Below are the code and all the weights of a small trained network. Each question names an input and a target symbol and asks about switching units off, where a switched-off unit gives its printed mean instead of its output.

import numpy as np


def w(rows, s, z=0):
    codes = np.array(rows[::2]) - 128.0
    scale = np.full(codes.shape[1], s)
    scale[-1] = z or s
    return codes * scale


def f(y):
    return y / 2 * (1 + np.tanh(0.7978845608 * (y + 0.044715 * y**3)))


def softmax(a):
    e = np.exp(a - a.max(-1, keepdims=True))
    return e / e.sum(-1, keepdims=True)


def log_softmax(a):
    a = a - a.max(-1, keepdims=True)
    return a - np.log(np.exp(a).sum(-1, keepdims=True))


def net(x, mask):
    ids = ['βγζηθμξστφψω'.index(c) for c in x.split()]
    T = len(ids)
    res = E[ids] + P[:T]
    u = 0
    for l in range(2):
        q, k, v = (res @ M[l].T for M in (Q, K, V))
        z = softmax(np.where(np.tri(T) > 0, q @ k.T / 2**0.5, -1e9)) @ v
        res = res + np.where(mask[u], z, O[l][:, -1]) @ O[l][:, :-1]
        u += 1
        y = f(res @ A[l][:, :-1].T + A[l][:, -1])
        res = res + np.where(mask[u : u + 8], y, B[l][:, -1]) @ B[l][:, :-1]
        u += 8
    return log_softmax(res[-1] @ U[:, :-1].T + U[:, -1])


Q, K, V, O, A, B = {}, {}, {}, {}, {}, {}
E = w([
[227,120,89,169,125,121,135,139,177,174,118],'β',
[143,90,106,115,142,133,143,54,144,92,113],'γ',
[170,108,45,72,111,93,158,123,80,116,93],'ζ',
[152,105,143,115,124,112,94,97,160,125,96],'η',
[189,87,139,50,153,88,130,249,183,86,132],'θ',
[141,173,75,65,103,104,107,139,85,155,105],'μ',
[183,106,138,165,110,38,141,174,158,193,95],'ξ',
[79,126,157,153,103,77,180,44,182,173,91],'σ',
[230,126,111,94,144,123,186,63,99,131,168],'τ',
[32,134,63,123,111,90,172,120,132,123,90],'φ',
[127,121,180,120,116,115,135,115,78,228,201],'ψ',
[169,214,78,165,129,154,93,55,234,27,139],'ω',
],0.017)
P = w([
[99,109,120,25,33,246,98,205,166,113,1],'0',
[171,47,157,63,206,171,105,71,133,188,81],'1',
[127,58,184,51,213,129,121,70,140,166,93],'2',
[123,52,163,120,185,132,144,45,94,175,102],'3',
[129,72,160,85,167,110,160,67,126,140,109],'4',
[153,76,153,102,148,113,155,49,163,130,135],'5',
[121,100,125,115,120,95,149,58,185,125,142],'6',
[127,121,116,137,91,95,117,14,198,147,149],'7',
[138,94,128,139,97,97,125,18,222,140,188],'8',
],0.0079)
Q[0] = w([
[143,87,75,5,163,97,141,76,222,216,110],'0.h0',
[112,121,61,95,77,42,77,81,208,135,254],'0.h0',
],0.0066)
K[0] = w([
[101,151,133,156,49,111,131,138,131,97,200],'0.h0',
[136,136,133,139,1,146,155,170,133,102,147],'0.h0',
],0.0095)
V[0] = w([
[28,24,237,136,144,147,156,198,155,251,131],'0.h0',
[13,93,1,172,122,19,239,94,154,115,89],'0.h0',
],0.0044)
O[0] = w([
[93,107,39,104,88,116,52,89,212,138,168,110],'0.h0',
[172,121,88,130,252,161,103,119,108,175,141,255],'0.h0',
],0.014,0.0027)
A[0] = w([
[93,133,136,113,105,140,134,115,147,217,100,179],'0.n0',
[117,64,163,142,153,94,143,201,132,112,160,202],'0.n1',
[167,106,102,112,99,117,179,117,93,172,124,99],'0.n2',
[152,94,159,115,117,152,149,54,111,142,173,36],'0.n3',
[109,135,113,106,84,147,80,196,49,128,135,31],'0.n4',
[128,151,79,104,145,220,96,120,147,2,135,5],'0.n5',
[43,144,150,101,136,69,150,142,79,185,166,236],'0.n6',
[154,97,77,128,63,172,159,75,103,153,120,191],'0.n7',
],0.0086,0.0027)
B[0] = w([
[202,120,112,93,167,124,70,155,135,60,128,230],'0.n0',
[98,188,113,104,138,146,100,2,93,148,93,158],'0.n1',
[137,158,180,123,147,148,86,157,150,107,145,229],'0.n2',
[112,168,67,83,109,119,131,174,137,116,97,203],'0.n3',
[118,159,136,151,170,180,59,167,206,130,162,123],'0.n4',
[144,56,196,100,132,133,121,122,97,181,109,168],'0.n5',
[164,89,160,130,116,191,143,60,141,106,136,197],'0.n6',
[149,145,186,90,109,102,136,183,175,121,128,253],'0.n7',
],0.0098,0.0044)
Q[1] = w([
[254,103,126,50,192,102,128,45,152,120,71],'1.h0',
[128,143,104,103,102,111,136,78,103,123,96],'1.h0',
],0.0076)
K[1] = w([
[62,112,145,120,31,217,95,254,158,32,61],'1.h0',
[52,142,213,117,100,104,133,141,142,101,155],'1.h0',
],0.008)
V[1] = w([
[155,76,149,144,126,96,223,131,72,158,111],'1.h0',
[254,180,102,188,84,132,127,156,138,119,142],'1.h0',
],0.0085)
O[1] = w([
[165,87,125,124,134,85,243,160,108,211,155,3],'1.h0',
[7,97,154,127,148,120,85,157,173,141,171,203],'1.h0',
],0.014,0.007)
A[1] = w([
[91,242,103,174,172,92,28,76,73,87,150,1],'1.n0',
[42,43,67,153,90,90,138,108,42,60,126,170],'1.n1',
[17,68,202,141,125,89,136,211,132,183,209,26],'1.n2',
[33,146,159,135,97,70,65,162,172,111,121,79],'1.n3',
[181,165,22,128,53,181,138,40,109,101,103,12],'1.n4',
[67,59,174,165,97,92,186,178,82,251,155,24],'1.n5',
[111,122,139,99,254,99,105,161,106,246,153,128],'1.n6',
[234,88,99,120,118,80,193,140,49,226,113,66],'1.n7',
],0.006,0.0055)
B[1] = w([
[160,104,104,133,132,151,247,157,144,119,142,220],'1.n0',
[125,136,161,85,112,128,70,133,127,103,128,138],'1.n1',
[141,190,66,185,121,134,141,105,183,150,87,185],'1.n2',
[186,156,124,139,124,114,159,115,56,190,159,253],'1.n3',
[102,102,143,194,110,55,139,166,111,164,149,172],'1.n4',
[189,168,136,68,158,97,75,83,98,86,165,168],'1.n5',
[104,114,122,130,102,142,150,166,127,48,94,184],'1.n6',
[67,117,109,113,109,166,121,112,124,131,131,194],'1.n7',
],0.011,0.013)
U = w([
[92,149,93,172,141,126,142,158,129,152,147,121],'β',
[125,68,106,107,91,161,171,156,159,160,122,87],'γ',
[107,72,181,132,159,108,124,230,140,117,157,163],'ζ',
[139,148,125,84,123,143,96,135,153,131,98,254],'η',
[131,113,130,143,82,82,108,158,128,79,113,89],'θ',
[128,159,200,179,184,182,140,118,96,112,131,137],'μ',
[126,73,100,89,125,72,85,142,138,136,254,135],'ξ',
[128,109,25,122,192,154,117,162,146,82,138,74],'σ',
[143,111,106,119,167,82,154,148,193,109,159,148],'τ',
[166,118,93,133,158,74,79,151,69,153,146,125],'φ',
[132,147,84,144,98,161,125,151,108,102,164,49],'ψ',
[151,165,132,85,144,76,151,142,137,124,148,64],'ω',
],0.0061,0.0068)

Each question gives the input, a string of symbols that net reads in full, and the target symbol t.
The units are the heads (2 rows each of Q, K, V and O) and the neurons (one row each of A and B). Each row of codes is followed by its name. A weight is (code - 128) times the scale printed after its matrix; where a second scale follows, it is the last column's (O, A, B and U).
mask holds one flag per unit, layer by layer, with each layer's heads first. A switched-off unit (its flag False) gives its mean, the last column of its rows in O or B, instead of its output. The means were averaged over made-up inputs and are rounded, as every weight is.
A unit's drop is (log p(t) with every unit on - log p(t) with that unit switched off) / (log p(t) with every unit on - log p(t) with every unit switched off).
The circuit of an input: a set's keep is (log p(t) with only the set's units on - log p(t) with every unit switched off) / (log p(t) with every unit on - log p(t) with every unit switched off). Starting from the 12 units with the biggest drops (on a tie, the unit counted first), units are removed one at a time, each time the one whose removal leaves the highest keep (on an exact tie, the one counted first), for as long as the keep stays at least 0.8.
circuit, biggest first: the units of the circuit, biggest drop first
most important unit: the unit with the biggest drop
top k neurons in layer l: the k neurons of layer l with the biggest drops, biggest first
drop of u: that unit's drop, to one decimal
input μ γ θ ω, target μ: top 3 neurons in layer 0 : 0.n4, 0.n5, 0.n0
input ξ ψ η μ β ψ θ, target ξ: circuit, biggest first : 0.h0, 1.n2
input β τ ψ β ψ ω μ β, target β: top 2 neurons in layer 1 : 1.n2, 1.n3
input σ γ φ, target σ: circuit, biggest first : 0.h0, 1.n0, 1.h0
input β ω τ β ω ζ φ ζ ξ, target β: most important unit : 1.h0
input σ σ μ γ φ τ, target σ: circuit, biggest first : 0.h0, 1.n3
input θ φ ξ ψ φ η μ ω, target θ: circuit, biggest first : 1.h0, 0.h0, 1.n4, 0.n1
input τ ξ σ σ, target τ: circuit, biggest first : 1.h0, 0.h0, 1.n2, 1.n3
input μ τ η ω φ τ φ ω φ, target μ: circuit, biggest first : 0.h0, 0.n4, 1.h0, 0.n6
input ω γ φ θ σ ω τ, target ω: circuit, biggest first : 1.n5, 1.h0, 0.h0, 0.n5
input σ η ψ ω τ η ζ φ θ, target σ: top 2 neurons in layer 0 : 0.n0, 0.n7
input γ γ μ φ γ, target γ: top 2 neurons in layer 1 : 1.n7, 1.n5
input β φ σ β ξ θ ζ β γ, target β: top 3 neurons in layer 1 : 1.n2, 1.n3, 1.n5
input τ φ φ φ, target σ: top 3 neurons in layer 1 : 1.n6, 1.n2, 1.n3
input ξ γ ω ξ τ γ ω σ, target μ: circuit, biggest first : 0.h0
input β τ γ β φ ψ β β, target β: top 3 neurons in layer 1 : 1.n2, 1.n3, 1.n5
input τ η σ φ φ ζ θ σ, target τ: top 3 neurons in layer 1 : 1.n2, 1.n7, 1.n3
input μ η β ω τ φ, target μ: top 2 neurons in layer 0 : 0.n4, 0.n6
input ξ ψ ξ γ, target ξ: drop of 0.h0 : 0.8
input σ γ β, target σ: drop of 0.n5 : 0.1
input ω η φ β ω γ γ β θ, target ω: drop of 0.n7 : -0.1
input ω ξ φ γ ζ τ β τ θ, target ω: drop of 1.h0 : 0.9
input η ζ β τ β ξ ω ω, target μ: top neuron in layer 0 : 0.n5
